Below is a small trained network, with its code and all its weights. Each question gives an input and a target symbol and asks what happens when units are switched off, that is, made to give their printed mean instead of their output.

import numpy as np


def w(rows, s, z=0):
    codes = np.array(rows[::2]) - 128.0
    scale = np.full(codes.shape[1], s)
    scale[-1] = z or s
    return codes * scale


def f(y):
    return y / 2 * (1 + np.tanh(0.7978845608 * (y + 0.044715 * y**3)))


def softmax(a):
    e = np.exp(a - a.max(-1, keepdims=True))
    return e / e.sum(-1, keepdims=True)


def log_softmax(a):
    a = a - a.max(-1, keepdims=True)
    return a - np.log(np.exp(a).sum(-1, keepdims=True))


def net(x, mask):
    ids = ['δεηθλξφψω'.index(c) for c in x.split()]
    T = len(ids)
    res = E[ids] + P[:T]
    u = 0
    for l in range(3):
        r = res
        for j in range(2):
            rows = slice(2 * j, 2 * j + 2)
            q, k, v = (r @ M[l][rows].T for M in (Q, K, V))
            z = softmax(np.where(np.tri(T) > 0, q @ k.T / 2**0.5, -1e9)) @ v
            o = O[l][rows]
            res = res + np.where(mask[u + j], z, o[:, -1]) @ o[:, :-1]
        u += 2
        y = f(res @ A[l][:, :-1].T + A[l][:, -1])
        res = res + np.where(mask[u : u + 8], y, B[l][:, -1]) @ B[l][:, :-1]
        u += 8
    return log_softmax(res[-1] @ U[:, :-1].T + U[:, -1])


Q, K, V, O, A, B = {}, {}, {}, {}, {}, {}
E = w([
[50,99,100,171,86,171,180,169,180],'δ',
[53,120,77,101,96,143,52,95,120],'ε',
[156,156,98,158,70,78,84,95,160],'η',
[110,173,86,140,186,155,138,173,191],'θ',
[6,252,80,101,210,140,98,42,184],'λ',
[185,155,160,144,113,154,140,163,209],'ξ',
[29,52,220,101,94,123,201,62,156],'φ',
[77,231,140,103,85,131,181,112,127],'ψ',
[125,195,96,156,152,126,162,108,59],'ω',
],0.02)
P = w([
[152,135,93,196,140,188,254,51,149],'0',
[153,151,126,174,116,172,172,100,119],'1',
[152,167,145,139,111,164,135,104,132],'2',
[138,171,157,121,105,143,108,135,123],'3',
[120,165,176,107,118,122,96,152,124],'4',
[107,162,189,106,134,109,88,178,129],'5',
[96,159,201,105,159,89,84,195,138],'6',
[75,161,182,121,179,76,110,210,151],'7',
[57,161,182,137,200,54,112,221,151],'8',
],0.0076)
Q[0] = w([
[140,162,62,253,83,85,169,138,180],'L0H1',
[81,200,168,184,64,139,116,161,158],'L0H1',
[162,131,124,83,78,31,84,166,52],'L0H2',
[58,113,115,99,205,181,129,59,78],'L0H2',
],0.0055)
K[0] = w([
[150,141,103,46,141,141,144,63,119],'L0H1',
[95,77,122,105,169,55,71,121,107],'L0H1',
[254,146,138,145,53,90,165,129,139],'L0H2',
[60,67,136,30,211,86,107,120,72],'L0H2',
],0.0084)
V[0] = w([
[70,93,138,70,169,176,73,203,138],'L0H1',
[158,143,210,85,173,72,1,113,63],'L0H1',
[152,111,158,100,105,181,19,116,92],'L0H2',
[58,39,59,97,166,81,226,66,183],'L0H2',
],0.0053)
O[0] = w([
[65,158,131,217,167,108,127,201,205,157],'L0H1',
[169,87,106,198,157,39,149,97,132,18],'L0H1',
[18,137,125,194,214,172,182,254,95,115],'L0H2',
[124,154,174,102,117,136,47,193,83,253],'L0H2',
],0.0098,0.0046)
A[0] = w([
[124,186,92,149,171,153,139,148,46,76],'L0N1',
[84,119,196,123,103,68,183,66,87,120],'L0N2',
[110,143,155,134,159,75,65,81,79,59],'L0N3',
[109,58,112,108,106,149,98,183,110,183],'L0N4',
[148,176,33,177,65,96,133,158,219,252],'L0N5',
[41,184,114,156,117,153,139,77,5,75],'L0N6',
[139,100,123,134,85,129,76,95,107,107],'L0N7',
[254,137,140,120,230,139,163,212,208,143],'L0N8',
],0.007,0.0021)
B[0] = w([
[196,132,183,54,110,72,89,254,154,147],'L0N1',
[179,115,123,188,58,139,161,179,115,176],'L0N2',
[113,135,102,191,190,124,131,135,152,157],'L0N3',
[42,141,100,166,160,161,124,45,198,207],'L0N4',
[122,101,176,188,139,149,137,95,57,201],'L0N5',
[139,108,200,117,148,115,129,43,202,255],'L0N6',
[124,125,82,94,204,182,169,89,104,153],'L0N7',
[158,160,146,187,102,134,83,156,143,148],'L0N8',
],0.0075,0.0065)
Q[1] = w([
[31,199,136,145,93,126,133,140,87],'L1H1',
[72,144,126,91,65,79,174,162,108],'L1H1',
[55,119,199,117,115,246,135,101,254],'L1H2',
[145,56,114,127,93,150,198,173,53],'L1H2',
],0.0061)
K[1] = w([
[113,154,185,106,205,90,207,153,202],'L1H1',
[87,159,111,124,228,127,89,49,127],'L1H1',
[40,124,237,108,184,92,184,173,144],'L1H2',
[223,68,160,55,35,253,142,52,123],'L1H2',
],0.0062)
V[1] = w([
[116,28,188,243,81,168,226,114,140],'L1H1',
[123,147,173,89,144,120,214,167,94],'L1H1',
[241,165,37,203,169,148,177,45,52],'L1H2',
[178,99,159,151,77,153,190,254,47],'L1H2',
],0.0048)
O[1] = w([
[134,2,133,67,16,153,134,132,164,103],'L1H1',
[52,212,67,111,65,9,78,165,121,105],'L1H1',
[81,217,155,127,202,188,105,159,145,3],'L1H2',
[79,138,79,64,81,136,100,185,87,36],'L1H2',
],0.0083,0.012)
A[1] = w([
[73,90,50,78,177,224,68,179,117,135],'L1N1',
[247,160,129,116,120,141,157,165,100,93],'L1N2',
[187,107,110,199,166,181,183,108,161,90],'L1N3',
[202,52,148,89,97,100,63,152,131,255],'L1N4',
[166,151,117,155,203,163,123,151,168,52],'L1N5',
[4,62,97,117,123,152,50,82,148,140],'L1N6',
[148,193,209,181,104,156,124,138,89,107],'L1N7',
[180,97,64,99,95,49,153,123,1,163],'L1N8',
],0.0079,0.0045)
B[1] = w([
[71,185,115,57,129,102,1,153,121,136],'L1N1',
[155,214,123,152,170,134,172,186,124,139],'L1N2',
[139,115,104,90,123,162,59,137,98,173],'L1N3',
[152,183,41,150,162,152,180,140,134,180],'L1N4',
[65,62,91,37,89,131,102,110,127,145],'L1N5',
[121,154,115,154,169,174,231,181,151,254],'L1N6',
[134,21,142,157,164,115,124,97,146,166],'L1N7',
[148,226,141,116,197,121,136,58,151,134],'L1N8',
],0.0078,0.013)
Q[2] = w([
[205,79,48,37,118,35,16,158,40],'L2H1',
[180,96,247,91,2,102,169,138,31],'L2H1',
[131,188,211,231,102,120,185,142,108],'L2H2',
[121,69,157,49,109,122,55,244,105],'L2H2',
],0.0067)
K[2] = w([
[136,172,136,91,135,210,106,64,82],'L2H1',
[128,196,1,82,65,127,139,101,104],'L2H1',
[89,139,80,97,129,59,161,94,188],'L2H2',
[126,200,161,100,148,184,172,142,72],'L2H2',
],0.0092)
V[2] = w([
[196,108,225,98,138,50,155,98,131],'L2H1',
[25,100,173,131,110,103,148,53,74],'L2H1',
[90,188,18,231,94,101,168,140,1],'L2H2',
[184,89,126,232,95,109,59,76,75],'L2H2',
],0.0063)
O[2] = w([
[210,183,53,118,152,22,149,98,238,112],'L2H1',
[17,47,146,108,58,116,175,68,1,168],'L2H1',
[145,125,133,92,148,249,139,82,129,9],'L2H2',
[180,141,89,169,49,213,153,208,36,103],'L2H2',
],0.0084,0.012)
A[2] = w([
[236,173,139,184,176,91,159,207,127,107],'L2N1',
[135,64,106,164,148,205,165,111,151,203],'L2N2',
[67,136,1,109,83,133,167,129,123,163],'L2N3',
[230,160,65,155,152,205,186,133,146,117],'L2N4',
[114,143,60,169,174,174,177,78,159,2],'L2N5',
[144,169,190,88,117,112,114,150,123,44],'L2N6',
[109,212,122,150,184,106,96,156,81,150],'L2N7',
[158,184,89,139,189,16,176,139,119,154],'L2N8',
],0.0082,0.004)
B[2] = w([
[81,87,159,24,102,136,184,79,198,191],'L2N1',
[90,93,78,54,130,129,118,114,143,245],'L2N2',
[160,205,158,137,78,80,147,138,99,189],'L2N3',
[141,156,86,171,155,166,167,188,97,168],'L2N4',
[130,117,208,113,162,61,131,99,151,186],'L2N5',
[189,147,180,178,52,106,140,63,190,128],'L2N6',
[162,143,1,36,192,62,68,185,96,149],'L2N7',
[129,109,216,109,118,209,140,180,78,228],'L2N8',
],0.0097,0.012)
U = w([
[11,207,168,156,84,205,116,171,155,74],'δ',
[103,41,119,177,206,86,142,69,172,187],'ε',
[121,170,89,199,208,144,230,144,60,183],'η',
[102,148,73,133,96,63,78,196,214,222],'θ',
[113,108,145,113,145,69,139,157,139,2],'λ',
[128,148,118,201,126,121,169,178,240,107],'ξ',
[117,144,65,127,86,8,206,114,162,126],'φ',
[107,201,237,253,83,113,159,150,203,151],'ψ',
[120,162,188,142,190,114,185,154,109,69],'ω',
],0.0054,0.0055)

Each question gives the input, a string of symbols that net reads in full, and the target symbol t.
The units are the heads (2 rows each of Q, K, V and O) and the neurons (one row each of A and B). Each row of codes is followed by its name. A weight is (code - 128) times the scale printed after its matrix; where a second scale follows, it is the last column's (O, A, B and U).
mask holds one flag per unit, layer by layer, with each layer's heads first. A switched-off unit (its flag False) gives its mean, the last column of its rows in O or B, instead of its output. The means were averaged over made-up inputs and are rounded, as every weight is.
A unit's drop is (log p(t) with every unit on - log p(t) with that unit switched off) / (log p(t) with every unit on - log p(t) with every unit switched off).
The circuit of an input: a set's keep is (log p(t) with only the set's units on - log p(t) with every unit switched off) / (log p(t) with every unit on - log p(t) with every unit switched off). Starting from the 12 units with the biggest drops (on a tie, the unit counted first), units are removed one at a time, each time the one whose removal leaves the highest keep (on an exact tie, the one counted first), for as long as the keep stays at least 0.8.
circuit, biggest first: the units of the circuit, biggest drop first
unit that matters most: the unit with the biggest drop
top k neurons in layer l: the k neurons of layer l with the biggest drops, biggest first
which heads matter: for each layer, one digit per head in row order, 1 if its drop is at least 0.15 and else 0, layers parted by /
input δ ε ε ε ε ω ε, target ω: which heads matter => 01 / 00 / 10
input ε ε ε λ η, target ε: circuit, biggest first => [L0N5; L2N3; L1N7]
input φ ω λ ε ε ε δ, target η: circuit, biggest first => [L1H1; L0N6; L2N1; L2H1]
input ξ η η, target η: circuit, biggest first => [L2N4; L2H2]
input η ε φ ε, target φ: circuit, biggest first => [L2N3; L2H1]
input ε θ ε, target θ: circuit, biggest first => [L1H2; L2N7; L1N1; L2H1]
input η ε η ε λ η, target ε: which heads matter => 10 / 11 / 00
input ε φ λ ω ε η η φ, target ψ: which heads matter => 00 / 01 / 01
input φ ε ε δ ε, target δ: which heads matter => 00 / 01 / 10
input ε φ ε ε θ φ δ, target δ: unit that matters most => L1H2
input ψ ε ε θ ψ ω φ ε, target θ: which heads matter => 01 / 01 / 10
input η ε φ ξ λ η δ ξ ε, target ξ: which heads matter => 00 / 01 / 10
input ω ε δ ε, target δ: circuit, biggest first => [L2H1; L1H2]
input δ θ ε, target ε: which heads matter => 01 / 01 / 00
input φ ξ φ, target ξ: which heads matter => 11 / 00 / 10
input λ η ε ξ ω ε λ, target θ: top 4 neurons in layer 1 => [L1N7; L1N5; L1N3; L1N6]
input λ φ δ ξ ξ ψ ε ε ε, target η: which heads matter => 11 / 11 / 11
input η ω φ θ ε φ ε, target φ: top 2 neurons in layer 2 => [L2N3; L2N2]
input ε η ε, target η: unit that matters most => L2H2
input ε η δ φ φ φ λ, target ψ: unit that matters most => L2N8
input ε ε ε η ε ξ λ, target ξ: top 2 neurons in layer 0 => [L0N5; L0N8]
input ε φ θ ε θ η, target η: which heads matter => 01 / 00 / 01
input λ ψ θ ε, target ω: top 2 neurons in layer 0 => [L0N4; L0N6]
input θ η ε ψ δ φ, target φ: which heads matter => 01 / 01 / 00
input λ ε ψ, target ω: top 2 neurons in layer 1 => [L1N2; L1N7]
input ξ θ ε, target ε: which heads matter => 11 / 01 / 00
input η ε φ ε θ, target θ: unit that matters most => L1H2
input δ δ θ ε ε λ, target ε: which heads matter => 01 / 11 / 00
